Below is a small trained network, with its code and all its weights. Each question gives an input and a class and asks what happens when units are switched off, that is, made to give their printed mean instead of their output.

import numpy as np


def w(rows, s, z=0):
    codes = np.array(rows[::2]) - 128.0
    scale = np.full(codes.shape[1], s)
    scale[-1] = z or s
    return codes * scale


def f(y):
    return y / 2 * (1 + np.tanh(0.7978845608 * (y + 0.044715 * y**3)))


def log_softmax(a):
    a = a - a.max(-1, keepdims=True)
    return a - np.log(np.exp(a).sum(-1, keepdims=True))


def net(x, mask):
    res = np.array(x, float).reshape(1, 7) / 4 @ E
    y = f(res @ A[0][:, :-1].T + A[0][:, -1])
    res = res + np.where(mask, y, B[0][:, -1]) @ B[0][:, :-1]
    return log_softmax(res[-1] @ U[:, :-1].T + U[:, -1])


A, B = {}, {}
E = w([
[1,136,178,153],'x0',
[118,24,106,184],'x1',
[181,144,201,184],'x2',
[126,128,127,129],'x3',
[127,129,126,128],'x4',
[114,191,69,210],'x5',
[128,129,128,127],'x6',
],0.009)
A[0] = w([
[125,30,115,183,82],'neuron 0',
[119,168,72,190,62],'neuron 1',
[109,122,139,107,247],'neuron 2',
[186,165,244,187,77],'neuron 3',
[254,108,125,94,83],'neuron 4',
[167,147,194,196,108],'neuron 5',
[61,134,163,142,71],'neuron 6',
[54,148,145,175,84],'neuron 7',
[175,123,103,112,84],'neuron 8',
[88,114,66,69,120],'neuron 9',
[173,119,197,208,89],'neuron 10',
[158,39,198,46,121],'neuron 11',
[52,141,191,137,112],'neuron 12',
[157,126,234,177,134],'neuron 13',
[86,125,48,86,82],'neuron 14',
[136,228,142,65,63],'neuron 15',
[138,37,115,180,122],'neuron 16',
[113,167,59,194,73],'neuron 17',
[124,51,105,184,87],'neuron 18',
[206,132,65,111,67],'neuron 19',
[89,121,60,92,74],'neuron 20',
[189,146,51,145,112],'neuron 21',
[201,119,84,94,77],'neuron 22',
[107,84,118,148,95],'neuron 23',
[124,58,113,169,83],'neuron 24',
[145,130,201,179,82],'neuron 25',
[179,130,83,131,129],'neuron 26',
[144,57,212,26,58],'neuron 27',
[133,188,178,23,125],'neuron 28',
[118,36,120,154,132],'neuron 29',
[60,113,66,72,84],'neuron 30',
[59,145,166,131,76],'neuron 31',
[104,114,145,151,65],'neuron 32',
[144,173,65,209,106],'neuron 33',
[53,123,161,134,96],'neuron 34',
],0.0099,0.013)
B[0] = w([
[172,184,162,95,147],'neuron 0',
[51,147,139,121,134],'neuron 1',
[195,103,98,177,248],'neuron 2',
[113,113,90,54,158],'neuron 3',
[118,98,172,129,170],'neuron 4',
[106,107,90,80,152],'neuron 5',
[118,114,186,119,136],'neuron 6',
[109,94,195,127,146],'neuron 7',
[103,113,174,115,130],'neuron 8',
[149,101,92,86,153],'neuron 9',
[111,123,92,68,145],'neuron 10',
[15,163,112,177,178],'neuron 11',
[164,92,180,142,164],'neuron 12',
[132,101,76,101,170],'neuron 13',
[127,108,121,61,139],'neuron 14',
[159,190,157,96,151],'neuron 15',
[150,178,132,102,159],'neuron 16',
[64,132,121,107,142],'neuron 17',
[148,181,159,84,143],'neuron 18',
[120,81,205,101,148],'neuron 19',
[103,115,126,45,131],'neuron 20',
[101,108,187,141,163],'neuron 21',
[130,100,187,127,147],'neuron 22',
[131,138,136,120,128],'neuron 23',
[136,167,158,98,135],'neuron 24',
[112,106,127,89,134],'neuron 25',
[104,111,172,145,155],'neuron 26',
[3,156,106,172,156],'neuron 27',
[153,175,124,142,182],'neuron 28',
[166,196,136,118,160],'neuron 29',
[128,108,117,89,143],'neuron 30',
[137,121,176,130,139],'neuron 31',
[105,140,163,98,119],'neuron 32',
[23,150,110,171,161],'neuron 33',
[148,108,167,122,147],'neuron 34',
],0.012)
U = w([
[39,168,121,157,82],'0',
[144,66,224,128,81],'1',
[186,254,144,86,65],'2',
[135,66,57,35,94],'3',
[158,115,102,160,228],'4',
[158,117,106,159,226],'5',
[154,122,109,158,216],'6',
[175,97,91,177,2],'7',
],0.012,0.016)

Each question gives the input, the list of numbers given to net, and the class t.
The units are the neurons (one row each of A and B). Each row of codes is followed by its name. A weight is (code - 128) times the scale printed after its matrix; where a second scale follows, it is the last column's (A, B and U).
mask holds one flag per neuron, in row order. A switched-off neuron (its flag False) gives its mean, the last column of its row in B, instead of its output. The means were averaged over made-up inputs and are rounded, as every weight is.
A unit's drop is (log p(t) with every unit on - log p(t) with that unit switched off) / (log p(t) with every unit on - log p(t) with every unit switched off).
The circuit of an input: a set's keep is (log p(t) with only the set's units on - log p(t) with every unit switched off) / (log p(t) with every unit on - log p(t) with every unit switched off). Starting from the 12 units with the biggest drops (on a tie, the unit counted first), units are removed one at a time, each time the one whose removal leaves the highest keep (on an exact tie, the one counted first), for as long as the keep stays at least 0.8.
units of the circuit, in order: the units of the circuit, biggest drop first
unit that matters most: the unit with the biggest drop
top k neurons: the k neurons with the biggest drops, biggest first
drop when u is switched off: that unit's drop, to one decimal
input [-4,-5,-8,8,0,0,-6], class 3: units of the circuit, in order => [neuron 9; neuron 14]
input [6,7,3,4,7,-8,-7], class 0: units of the circuit, in order => [neuron 11]
input [7,-6,8,-7,2,3,-5], class 3: units of the circuit, in order => [neuron 3; neuron 13; neuron 5]
input [1,5,6,6,6,-8,-2], class 0: top 2 neurons => [neuron 11; neuron 27]
input [5,5,-5,0,2,-6,4], class 0: top 3 neurons => [neuron 11; neuron 27; neuron 13]
input [-6,-1,4,-3,-5,-2,-2], class 1: units of the circuit, in order => [neuron 4; neuron 19]
input [-8,-8,-6,-1,-2,-7,2], class 1: units of the circuit, in order => [neuron 4; neuron 22]
input [8,7,-3,-4,-3,4,2], class 1: units of the circuit, in order => [neuron 7; neuron 12]
input [3,5,8,-8,6,-6,1], class 3: units of the circuit, in order => [neuron 13; neuron 3]
input [3,7,-8,8,2,-1,-4], class 3: top 3 neurons => [neuron 9; neuron 30; neuron 14]
input [8,-3,-7,6,1,7,0], class 1: top 2 neurons => [neuron 7; neuron 12]
input [-3,6,-8,-5,5,1,-2], class 3: top 3 neurons => [neuron 9; neuron 14; neuron 20]
input [-1,5,-3,1,3,-5,-2], class 0: top 3 neurons => [neuron 11; neuron 27; neuron 12]
input [-4,5,5,4,8,8,-7], class 0: unit that matters most => neuron 33
input [0,-5,-6,-1,-5,-8,-6], class 0: top 2 neurons => [neuron 27; neuron 11]
input [-2,8,-5,-5,6,-5,-6], class 2: drop when neuron 29 is switched off => 0.1
input [2,8,-7,-6,-6,0,-1], class 2: drop when neuron 29 is switched off => 0.2
input [-1,-5,8,-8,-4,5,6], class 3: drop when neuron 5 is switched off => 0.1
input [0,4,6,4,-1,-2,2], class 3: drop when neuron 13 is switched off => 0.2
input [4,-7,-7,-2,3,0,1], class 2: units of the circuit, in order => [neuron 15]
